(in the rows, 128 means zero)
Here are made-up elements, facts about them, and rows of numbers that follow some of those facts. Name the element behind each unnamed row.

Some facts about the elements:
bagris β:d μ:h
bavul Φ:teren β:a ξ:klolu,ropla μ:i
bebren Φ:skazol β:a ξ:dobrul μ:i
bedrom Φ:dretra β:c μ:h
beka β:b ξ:gumules,fonan μ:h
bima Φ:trivo β:a μ:i
bokal β:c μ:j
brafem β:a ξ:dresel,stabun,stoske μ:i
bramek Φ:mepun β:b ξ:pligris μ:j
brate β:d ξ:klolu μ:i
brenun Φ:brunil β:a μ:j
bridrom Φ:flomar β:d ξ:vigur,grotra,nipum μ:i
brifus β:d ξ:dredri μ:j
brobale β:a ξ:sofum μ:h
brostadrun Φ:lestefi β:a ξ:dobrul,grudi μ:h
brunil Φ:bedrom β:a ξ:tafor μ:i
busko Φ:fibok β:g μ:h
daflo Φ:sozol β:d μ:i
dagis β:d ξ:trupon,driklum μ:j
defluk Φ:guze β:a μ:j
deklek Φ:fasezis β:g ξ:viflepon μ:h
dobrul β:a ξ:pelik μ:h
dofos β:b μ:i
dragruko β:c ξ:flobel μ:h
dratoklo β:a ξ:vezanek μ:h
dredri Φ:klobu β:a μ:h
drepok β:e ξ:fletrul μ:h
dresel Φ:semin β:e ξ:tidrol,plopas μ:h
dretra Φ:noflol β:c μ:h
dridal Φ:vigur β:c μ:h
dridas β:a μ:j
drifes Φ:feper β:b μ:h
driklum β:c ξ:bima μ:i
fabosku β:b ξ:dresel μ:i
fasezis Φ:dridal β:a μ:h
favasto β:a μ:j
fedar β:a ξ:brafem μ:i
feper Φ:dredri β:b ξ:lotidak,letrur,reko μ:h
fibok Φ:tafor β:c ξ:risko,flobel μ:i
flafel Φ:deklek β:b μ:i
flatri Φ:masal β:a μ:i
flebur Φ:sevon β:b μ:h
flelek Φ:zazem β:a μ:i
fletrul Φ:pati β:e ξ:gumules μ:i
flino Φ:pumistor β:a μ:i
flipli β:b ξ:nikiklan μ:i
fliskal Φ:riki β:a μ:h
flitam Φ:kofo β:f μ:h
flobel β:a ξ:stovur μ:i
flomar Φ:zofu β:a ξ:bavul μ:h
flumem Φ:latal β:b ξ:dobrul μ:i
fonan β:d ξ:driklum μ:h
fuvoner Φ:bramek β:a ξ:dresel μ:h
gasi β:f ξ:sozol,stasor μ:h
gaskin β:a ξ:defluk,zovin,flobel μ:h
gatregok Φ:stozu β:a μ:h
gradol β:b ξ:fabosku,flebur,skalo μ:h
graklal Φ:kloska β:b ξ:dobrul μ:i
grefikik Φ:nipum β:a μ:j
grekla β:e ξ:zovin,pelik μ:h
greneple β:b μ:j
grizin β:a ξ:ligal μ:j
grobru Φ:puste β:b μ:j
grotra Φ:kogufem β:d ξ:kiple μ:i
grudi Φ:suklik β:a ξ:risko,dredri,stabun,driklum,kiple μ:i
grukom Φ:soga β:a μ:h
gumules β:a μ:j
guskabrur Φ:kurol β:a ξ:zovin,semin μ:h
gusur Φ:simivon β:a μ:i
guze β:a μ:h
keduda Φ:flatri β:c μ:h
kibi Φ:vezanek β:b μ:h
kiple Φ:zuklo β:b ξ:trupon,brobale μ:i
kizikir β:f ξ:flomar μ:j
klasto β:g ξ:lusken μ:j
kligris Φ:flebur β:a μ:h
klobu Φ:grobru β:d μ:h
kloflu Φ:tagre β:b μ:i
klolu Φ:stilu β:d μ:h
klonatum Φ:trakos β:a ξ:ropi,zovin μ:i
kloska Φ:zaso β:a μ:i
klotruk Φ:mekluvo β:g μ:i
kobis β:b μ:i
kofo Φ:tuma β:c ξ:stozu μ:i
kogufem β:c μ:h
kurol Φ:logri β:b μ:j
latal Φ:nutu β:a ξ:gumules,dofos μ:h
lavos β:a ξ:fabosku,plokli μ:j
lebru Φ:tidrol β:a ξ:beka μ:h
leflar Φ:grekla β:a μ:h
lestefi Φ:trepeli β:a μ:j
letrur β:a μ:j
ligal Φ:grotra β:b ξ:sagik μ:j
liplo Φ:klolu β:f μ:h
loflu Φ:sotraplo β:d ξ:skalel,nipum μ:i
logri Φ:bavul β:f μ:h
lotidak Φ:gusur β:d ξ:ruvafla μ:h
lukles β:c ξ:kiple μ:i
lusken β:b μ:h
masal Φ:zirabrar β:e μ:h
mekle Φ:leflar β:e ξ:gumules μ:h
mekluvo β:g μ:i
mepun Φ:stasor β:b ξ:brifus,zaso,plokli μ:h
mokles β:a ξ:brobale μ:j
musen Φ:flitam β:e μ:i
mustatrik Φ:vuklin β:a μ:h
namesim β:b ξ:zalu μ:h
nikiklan β:a μ:h
ninan Φ:bagris β:c μ:i
nipum β:f μ:i
noflol Φ:trudre β:d μ:h
nupla Φ:loflu β:a ξ:bokal μ:j
nuti Φ:zoges β:c μ:h
nutu Φ:suge β:a μ:j
pabar Φ:flumem β:a ξ:skazol,nikiklan μ:h
paber Φ:flino β:g ξ:zepler μ:i
pagin Φ:zinul β:a μ:i
pati Φ:busko β:d ξ:klasto μ:i
pelik β:a μ:j
plagre β:f ξ:brenun μ:i
plavom β:a ξ:ruvafla,favasto,dofos μ:h
pleson Φ:zeflon β:a μ:h
pligris β:c μ:i
pliklu β:a ξ:mustatrik μ:j
plizar Φ:ropi β:a μ:j
plofes Φ:sagel β:d μ:h
plofum β:c ξ:dredri μ:h
plokis β:a ξ:vezanek μ:h
plokli Φ:plofes β:b μ:i
ploklur Φ:nupla β:a μ:j
plonom β:a ξ:brostadrun μ:h
plopas β:b ξ:sozol μ:h
pofe β:a μ:h
pumistor Φ:stopom β:a μ:h
puste Φ:zovim β:a ξ:pofe μ:h
reko β:a μ:h
riki Φ:klotruk β:g ξ:trupon μ:h
risko β:a ξ:sofum μ:h
ritu β:b ξ:zofu μ:h
rivok β:f ξ:flumem μ:i
rogru β:c ξ:grobru,defluk,pelik μ:j
ropi Φ:plopas β:e μ:i
ropla Φ:gatregok β:a μ:i
rudrol Φ:vogrom β:f μ:h
rugo Φ:sagik β:a μ:j
ruvafla β:d μ:h
sagel Φ:tavan β:a μ:h
sagik β:a μ:h
sakul β:g ξ:sulu,brenun μ:i
semin Φ:kligris β:c μ:i
sevon Φ:paber β:a μ:h
simivon Φ:drifes β:d μ:h
skalel β:d ξ:semin μ:i
skalo β:c μ:h
skazol Φ:skalo β:a ξ:zofu μ:h
skizuk β:c ξ:bokal,pelik μ:h
skotrik β:a ξ:gusur,nipum μ:h
sofluk Φ:keduda β:a μ:i
sofum β:a μ:i
soga Φ:viflepon β:a μ:h
sotraplo Φ:sofluk β:a ξ:nikiklan μ:h
sozol Φ:plizar β:a ξ:zaso μ:h
stabun β:b ξ:vezanek μ:j
stasor Φ:ligal β:a μ:j
stedrim Φ:fliskal β:e μ:j
stilu Φ:bima β:a ξ:trupon μ:j
stopom Φ:brostadrun β:a ξ:stilu μ:h
stoske β:a ξ:zovin,kobis,driklum μ:h
stovur β:b μ:i
stozu Φ:viske β:e ξ:dagis μ:i
suge Φ:zotrar β:g μ:i
suklik Φ:stedrim β:c ξ:plonom,latal,mokles μ:h
sulu β:b ξ:kiple μ:j
tabin β:b ξ:skotrik μ:h
tafor Φ:liplo β:c ξ:risko,brostadrun μ:j
tagre Φ:mekle β:a μ:i
tavan Φ:bridrom β:c μ:i
teren Φ:pabar β:b μ:i
tidrol β:a ξ:pelik μ:j
trakos Φ:nuti β:a μ:h
trepeli Φ:kiple β:a μ:i
trivo Φ:pagin β:b ξ:graklal,pelik μ:h
trudre Φ:ninan β:b μ:j
trupon Φ:plokli β:a ξ:sofum μ:i
tuma Φ:guskabrur β:a μ:j
vezanek Φ:fletrul β:f ξ:sozol μ:h
viflepon Φ:grefikik β:c μ:i
vigur Φ:rudrol β:c μ:i
viske Φ:klonatum β:a μ:i
vive β:a ξ:pati μ:j
vogrom β:a ξ:brostadrun μ:h
vuklin β:a ξ:dridas μ:h
zalu β:b ξ:kobis μ:h
zaso Φ:flafel β:b μ:j
zazem Φ:brenun β:e μ:j
zeflon Φ:kibi β:a μ:h
zepler β:b ξ:trupon μ:i
zetratik β:a ξ:stasor,dragruko,gumules,flobel μ:i
zinul Φ:lotidak β:a μ:h
zirabrar Φ:musen β:e μ:j
zofu Φ:grukom β:a ξ:favasto μ:j
zoges Φ:mustatrik β:e ξ:fibok μ:h
zotrar Φ:pleson β:a μ:i
zovim Φ:graklal β:b μ:h
zovin β:c μ:h
zuklo Φ:greneple β:d μ:i

Some elements and their rows:
[131 129 175 134 121 147 152 138 138 132 113 138 103  79 133 145 100 113
 123  98 105 114  98  98 132  88  87 118 155 153 150 129 118 110 116 116
  74 141 114 165 176 114 133 142 146 138 113]: letrur
[119 129 164 135 143 158 136 133 106 129 128 154 109 117 134 131 120 111
  92 121 137 121 107 125 125  94 102 111 149 131 127 133 116 113 112 146
  88 131 134 164 159 121 105 155 150 149 100]: fabosku
[129 132 174 131 123 146 147 139 135 130 113 141 102  82 133 143 100 115
 124 105 107 115 101 100 132  90  89 119 155 152 147 130 120 112 118 120
  76 137 114 164 173 116 131 143 150 139 115]: pelik
[123 116 160 121 140 138 140 143 134 123 135 165 150 130 137 118 160 101
  97 141 124 133 120 114 114  99 117 122 149 115 142 131 140 122 129 129
 103 151 117 157 146 153 119 104 144 114 108]: flino
[126 119 154 121 135 132 130 139 141 114 137 152 138 105 124 129 140 112
 105 130 108 138 130 113 137 115 130 135 131 117 128 123 157 125 127 125
 117 137 105 142 155 145 130  83 124 117 110]: sevon
[133 107 156 136 129 136 149 124 155 126 139 128 147 106 120 139 144 111
 105  98 115 129 126 108 134 117 121 125 130 122 137 112 145 102 119 123
 118 155 110 136 163 135 138  88 107 118 102]: flebur
[119 131 164 134 143 157 134 133 105 128 127 155 108 117 135 130 120 113
  94 124 137 122 108 124 125  94 104 110 149 131 125 133 117 115 113 148
  89 128 135 164 159 122 104 155 151 149 100]: zepler
[129 128 162 107 132 122 143 146 138 120 122 143 141 111 139 120 140 116
 130 138 109 128 122  93 129 102 118 134 154 134 150 130 138 112 139 126
 106 139 101 145 146 146 142  98 154 115 127]: plizar
[127 119 153 120 136 133 130 140 141 113 137 153 138 106 124 129 141 113
 105 132 109 137 131 113 136 116 131 135 132 117 126 124 156 126 127 126
 118 135 106 144 155 146 130  83 124 117 110]: brostadrun
[127 143 167 119 136 142 136 138 113 129 114 133  98 100 135 135 104 131
 124 125 119 112 109 104 138  98 102 122 155 149 133 132 115 109 117 142
  93 119 121 156 160 117 128 149 156 150 116]: stabun
[157 138 140 112 177 122 149  81 102 151 121  70 162 191 123 102 136 191
 100 136 201 113 182 128 153 151 156 115 125 112 108  82  90  32  85 212
 213 100 144  94 127 104 138 120  92 173 102]: zoges
[129 108 152 123 125 146 149 161 147 100 145 172 136 140 152 113 163 107
 103 120 121 129 119 120 118  70 121 106 152 112 128 118 131 119 118 137
 120 141 106 146 161 159 126 102 167 105  96]: bavul
[138 117 162 152 124 141 140 128 136 121 117 134 102  93 131 160 113 122
  95  64 116 119  94 129 165 102 112 117 137 136 131 115 124 115 107 133
 103 124 122 155 191 112 111 140 118 129  97]: lusken
[120 114 159 123 138 138 143 142 131 119 136 166 151 128 138 116 157  97
  99 136 128 137 120 115 117  97 120 122 149 116 144 132 139 118 134 131
 101 149 115 154 144 150 119 105 148 115 110]: tagre
[121 131 159 135 134 153 122 137 119 115 127 157  95  82 122 142  97 116
 102 116 114 131 115 124 146 105 114 127 133 134 114 129 140 131 116 133
  93 115 119 157 171 117 115 129 133 145 104]: brobale
[120 129 148 110 143 130 117 144 121 103 136 162 132 113 127 119 136 118
 109 152 116 145 137 120 143 117 142 142 131 115 116 130 159 132 137 140
 123 115 105 139 142 148 125  86 140 124 117]: fuvoner
[116 127 154 109 149 134 125 149 113 113 135 174 145 139 140 108 158 106
 100 164 130 140 126 120 120 102 131 129 149 112 131 139 144 128 137 144
 110 131 116 153 133 157 113 105 160 120 115]: brunil

Which element is each row?
No name comes twice in this set of rows, the named rows included.
[131 129 162 106 136 122 147 139 134 125 124 129 142 121 138 121 144 125
 130 134 117 121 125  93 129 108 120 130 153 134 147 125 131 101 133 135
 116 139 108 141 143 142 143 103 149 122 122] : trudre
[127 142 157  93 142 119 128 153 122 112 121 154 134 120 141 113 142 126
 131 166 111 128 130  97 130 105 128 139 153 128 138 136 142 125 138 138
 116 120 101 146 136 153 136  97 167 120 128] : nupla
[118 116 148 135 130 136 147 127 126 100 143 141 142 107 129 121 134 110
 118 104 136 150 137 118 145 106 146 131 126 120 129 121 144 100 146 142
 123 127 101 118 142 129 134  90 140 128 109] : kibi
[127 126 148 133 130 140 144 136 140  95 141 158 135  97 131 127 142 109
 117 117 123 146 136 112 133  99 140 130 125 116 129 122 151 121 135 128
 118 126  93 129 151 139 132  81 143 120 103] : latal
[131 150 162 109 137 123 116 157 103 110  98 158  88 109 151 134 111 137
 121 133 111 119  97 119 162  92 117 133 161 143 133 139 123 136 126 148
 101  92 116 166 164 131 109 149 174 132 124] : vive
[125 141 141 118 140 137 127 144 123  90 140 167 127 107 133 120 145 119
 116 147 125 146 143 114 135 104 150 136 125 111 116 128 155 134 133 140
 128 108  95 130 142 147 127  81 153 125 104] : pabar
[131 105 172 110 130 117 150 134 149 147 121 115 154 119 129 130 138 117
 120 116 103 115 112  93 132 120 103 130 159 142 159 123 132  90 130 121
 104 167 118 152 154 139 148 106 122 115 129] : grobru
[145 119 149 135 166 133 184  75 100 151 123  76 182 201 139  90 146 162
 100 102 227 122 169 131 135 119 145  95 140 116 140  87  68   5 105 209
 187 126 144  94 118  96 132 144 119 169  98] : fletrul
[122 132 148 106 144 128 113 146 123 106 136 162 131 115 126 121 140 120
 106 159 113 142 138 118 141 120 142 142 132 113 115 130 160 136 131 139
 126 117 108 142 144 151 124  84 136 122 115] : stopom
[142 144 156 113 136 130 154 139 141 115 127 135 136 116 144 127 156 132
 135 137 122 114 128  84 118  96 122 123 147 130 145 121 128 107 121 133
 122 132  97 134 147 145 144  98 157 123 109] : kurol
[116 114 154 104 147 121 114 136 117 124 134 138 144 128 119 119 131 121
 100 146 116 141 133 123 152 137 138 144 137 119 117 128 155 114 136 147
 127 128 121 141 141 143 127  94 120 127 125] : feper
[128 123 157 123 141 141 142 142 137 119 136 167 147 128 139 121 166 103
  99 142 126 130 122 109 109  94 118 119 146 113 142 129 138 124 123 128
 104 148 113 155 148 155 119 102 148 115 101] : sofluk
[156 121 157 155 129  90 142 125 150 109  91 149 148 103 148 167 176 113
  97  59 114 136  83 124 186 117 146 143 137 118 178 121 144 141 136 121
 121 125 101 151 179 142  96 102 112  76 104] : mustatrik
[126 136 146 109 145 132 116 146 125 103 137 164 130 114 128 122 144 123
 108 159 115 140 139 115 136 115 143 140 129 112 114 129 159 139 128 139
 127 114 104 140 145 152 125  83 140 123 110] : sotraplo
[118 104 157 117 138 124 127 131 130 127 136 132 148 120 119 125 131 113
 101 124 115 139 128 120 149 133 131 139 137 123 127 123 152 106 135 138
 120 141 120 140 148 137 131  93 112 123 122] : drifes

Now the same elements, written a new way:
Some elements and their rows:
[129 139 137 124 122 111 133 141 129 152 106 136 139 124 149 137 122 139
 114 133 140  93 119 121 146 104 137 129 132 121 131 147 125]: zovim
[130 129 127 139 149 173 123 136 125 129 140 133 128 131 116 134 143 149
 122 129 145 152 115 149 119 127 118 127 127 130 126 112 147]: flatri
[146 135 148 113 127 134 116  92 133  88 103 101 132 133 137 122 138 131
 130 130 124 148 139  99 171 139 123 134 122 149 148  97 129]: keduda
[110 127 155 141 142  74 134  92 161 115  92  89 136 111 147 113  94  91
 139 132 101 111 133 128 141 103 159 149 158 169 131 176 115]: kogufem
[131 129 141 125 127 141 129 156 115 134 126 134 122 106 109 152 120 154
 135 123 131 102 118 119 145 111 117 152 133 111 135 144 120]: skazol
[132 132 142 125 129 134 129 148 120 137 126 132 126 114 113 150 123 149
 127 125 130 100 115 125 138 113 117 143 134 112 135 140 121]: pumistor
[117  60 118 121 177 117 133 171 139 128 143 141 117 182 108 114 115 139
 129 149 139  79 110  89 112 149 124 127 137  94 115 126 153]: grizin
[112 126 102 138 143 140 135 164 124 135 135 139 133 138 114 126 120 138
 121 120 149 151 110 139 103 120 133 144 124 132 119 118 140]: fedar
[129 129 134 134 106  91 121  90 125  88 131 106 119 104  99 110 138  99
 139 126  92 126 159 120 123 161 117 153 121 144 141 110 101]: liplo
[114 128 110 152 129 132 136 151 126 157 133 143 129 111 130 117 122 130
 120 135 145 117 124 148 103 115 133 128 124 128 117 148 136]: kloska
[121 139 126 124 117 166 119 199 123 129 109 153 125 176 120 157 127 139
 142 101 140 181 130 140 104 136 156 135 145 108  95 157 138]: paber
[130 137 139 120 136 125 128 136 124 142 130 133 137 123 121 145 135 142
 115 126 133 103 111 131 130 116 122 139 132 116 136 127 119]: brobale
[143 132  84 134  93 150 120 117 100 103 151 145 120 125 112  96 175 132
 113 133 145 163 160 116 119 180  97 113  74 132 138  44 133]: daflo
[134 130 141 127 117 109 116  82 126  77 136 100 120 115  96 117 143 107
 141 124  94 139 156 116 130 168 109 153 119 146 145  93 106]: flitam
[118 122 101 136 126 118 131 130 130  95 104 112 127 139 140  93 107 114
 136 124 140 179 141 110 132 135 146 140 117 164 124 106 142]: lukles
[109 115  99 146 119 106 128 117 125  76 139 109 116 125  95  91 121  94
 148 117 112 178 154 123  95 165 133 160 114 162 125  99 120]: plagre
[132 107 118 116 148 142 137 132 128 145 157 138 120 133 134 138 117 137
 132 130 127 121 113 127 123 121 121 106 131 107 128 127 136]: nutu

Which element is each row?
No name comes twice in this set of rows, the named rows included.
[119 125 119 169 100 108 135 103 133 134 105 116 119  94 162  77 119 104
 131 157 129 121 166 132 137 123 144 109 119 163 123 160 139] : vigur
[125 117 103 131 134 133 127 124 129  88 107 109 128 145 136  97 116 120
 136 122 141 191 139 108 139 139 144 143 116 165 126  94 146] : kofo
[131  95 134 176 124 140 134  98 149 110 101 103 129 131 140  87 142 116
 125 157 131 121 162 121 167 143 122 111 120 149 106 131 142] : pligris
[113 125 122 144  90  57 133 102 126 107 126 113 117  93 109  97 118  84
 139 129  91  99 165 120 111 155 129 153 114 147 134 139  90] : rudrol
[148 180 153 118 105 141 129 104 116 161 123 130 138  92 171 157 134 141
 125 127 133 133 119 151 155  86 120 108 140 139 153 148 108] : lusken
[ 96 129 100 132 106  50 152 178 122 169 119 150 138 110 131 125  91 115
 114 121 134  66 115 126 103  98 153 158 126 118 120 169 105] : vogrom
[125 108 165 134 182 150 131  95 157 151 156 107 127 123 131 145 111 123
 141 138 105 108 101 162 118  99 127 101 167 126 125 170 135] : stasor
[136 158 158 107 106 139 112 163 129 145 106 153 134 166 134 170 154 134
 125 113 122 123 132 141 123 131 143 121 147  92 111 165 117] : busko

Now the same elements, written a new way:
Known rows:
[118 117 139 150 104 122 112 160 152 122 134 142 114 125 146  86 107  65
 153 166 152 160  99 127 152  90 184 185 155 140 121]: kloska
[129 131 107 180 104 120  99 143 125 111 106 156 152  87 122 106 137  84
 145 135 119 122  84 155 137 153 145 111 182 112 114]: sozol
[127 128 132 147 131 112 109 186 144 138 132 154  79 124 130 100 107  89
 168 155 120 132  97 121 122 119 182 153 157 122 134]: sofluk
[194 133  96 143 103  91  97  92 128 179 158 111 130 141  86 134  79 133
 134 132 104 143 126 104 146 112  78 133 159  94 108]: skotrik
[149 107 128 166  97 124  93 153 156 148 100 154 121 118 123 108 138 101
 143 147 103 135  92 151 135 122 160 170 149 105 126]: flomar
[153 112 128 168 104 117  98 150 156 145 102 151 129 115 122 108 143 103
 144 151 102 137  92 151 138 125 158 161 157 105 123]: trakos
[102 164  99 163 150 145  89 149 131 116 149 132 115 117 138  89 148 110
 148 161 118 139  91 168 121 139 161 155 170 103 112]: nupla
[136 134  96  86 157 121 173 129  74 110 139  97 124 120 138 117  73 166
  97  78 196 102 188 116 145 124  85  93 104 136 159]: fabosku
[134  84 142  96 157  84 178 108 101 130 111 117 149 121 113 162 114 218
  64 109 133 158 181  98 133 127  75 128  87  92 148]: ritu
[123  87  81 112 140 173 151 167 134  75 102 150 150 109 157 137 163 174
  82 104 127 124 149 161 141 160 143 120 121 143 109]: mepun
[132 127 121  95 161 101 187 116  69 104 146 100 130 121 134 133  78 168
  96  82 180 109 183  89 143 119  91  86 104 140 144]: stovur
[137 171 122  62 113 124 147 100 142 133 211 119 140 146 114 168  84 115
 160 136 137 113 166  63 105 134  45 129 132 145 124]: lukles
[117 151 153  87 143 139 159 143 170 119 187 138 173 115 149 150 190  54
 174 139 129  97 148 142 127 186 114 114 134 171 129]: fibok
[137  62 141 149 115 153 144 121 130 105  72 125 153 131 154 113 158 134
  75 106 141 154 131 164 179 104 176 136  91 158 114]: simivon
[ 91 136 143 128 151 175 126 122 124 115 105 124 104 150 156 126 175 146
 118 120 118 123 122 152 117 115 174 141  92 149 132]: zazem
[ 78 142 133 130 150 172 121 147 123 114  88 146  70 148 151 132 156 171
 128 125 106 107 112 128  84 115 175 137 100 132 139]: zirabrar
[101 155 193  71 112 158  95  80 174 160 116  49  99 189 102 165  76 128
 139 148 167 139 141  95  71  97  82  60  82 157 168]: mekluvo

Name these rows:
No name comes twice in this set of rows, the named rows included.
[131 180 115 149 152  82 107  74  86 149 194 102 126 139  95 124  93 136
 143 144 105 165 120  92 134 110  92 132 159  89 101] : mokles
[ 92 158 146  38 141 183 158  68 126 127 125  83 117 187 148 174 133 209
  87  89 155 108 189 130  79 106  57 136  42 136 172] : kizikir
[135 103 128 163  78 130  89 136 170 132 109 149 144 115 138  97 127  99
 121 162 119 178  88 153 153 108 156 190 151 111 108] : puste
[119  92 102 134 117 162 161 153 103  80  68 161 142  99 161 123 153 156
  90  85 147  90 134 157 140 138 147 122 110 150 139] : flebur
[145 119 140 133 138  53 112 115 134 162 154 113 150 112  84 141  93 157
 112 168 110 205 128  98 126 140  78 128 152  60 127] : plavom
[108 113 133 119 140 174 142 142 138  89 133 134 111 137 144 143 138 111
 136 127 130 116 135 100 143 130 174  88 109 194 102] : stozu
[141 125  96 102 121 147 114  97 131 119 121  82 147 139 109 153  87 183
  83 114 145 145 154 132 117 132  62  66 125 107 127] : grekla
[118  97 166 170 122  83 117 152 149 136 105 160 146  94 116 121 160 104
 138 169  96 166  86 127 131 144 154 150 154  92 124] : skazol
[153 105 104 134 140 114 147  86  77 122 110  97 144 129 101 149  89 198
  70  94 127 147 158 101 151 117  94  60 111 119 116] : fonan
[143  79 101 114 140 165 162 143 136  85 118 128 187 102 159 130 190 141
  76 103 139 132 162 188 168 169 137 109 115 158 113] : trivo
[ 93 131 201  95 144 184 107 142 196 149 101  94  95 172 123 164 167  87
 173 152 127  98 121 141  68 145 162  47  87 184 160] : suge
[107 119 150  85 129 194 173 113 148  93  82 131 177 127 151 181 219 140
 109  85 128  43 161 169  98 188 100  55  76 194 152] : vezanek

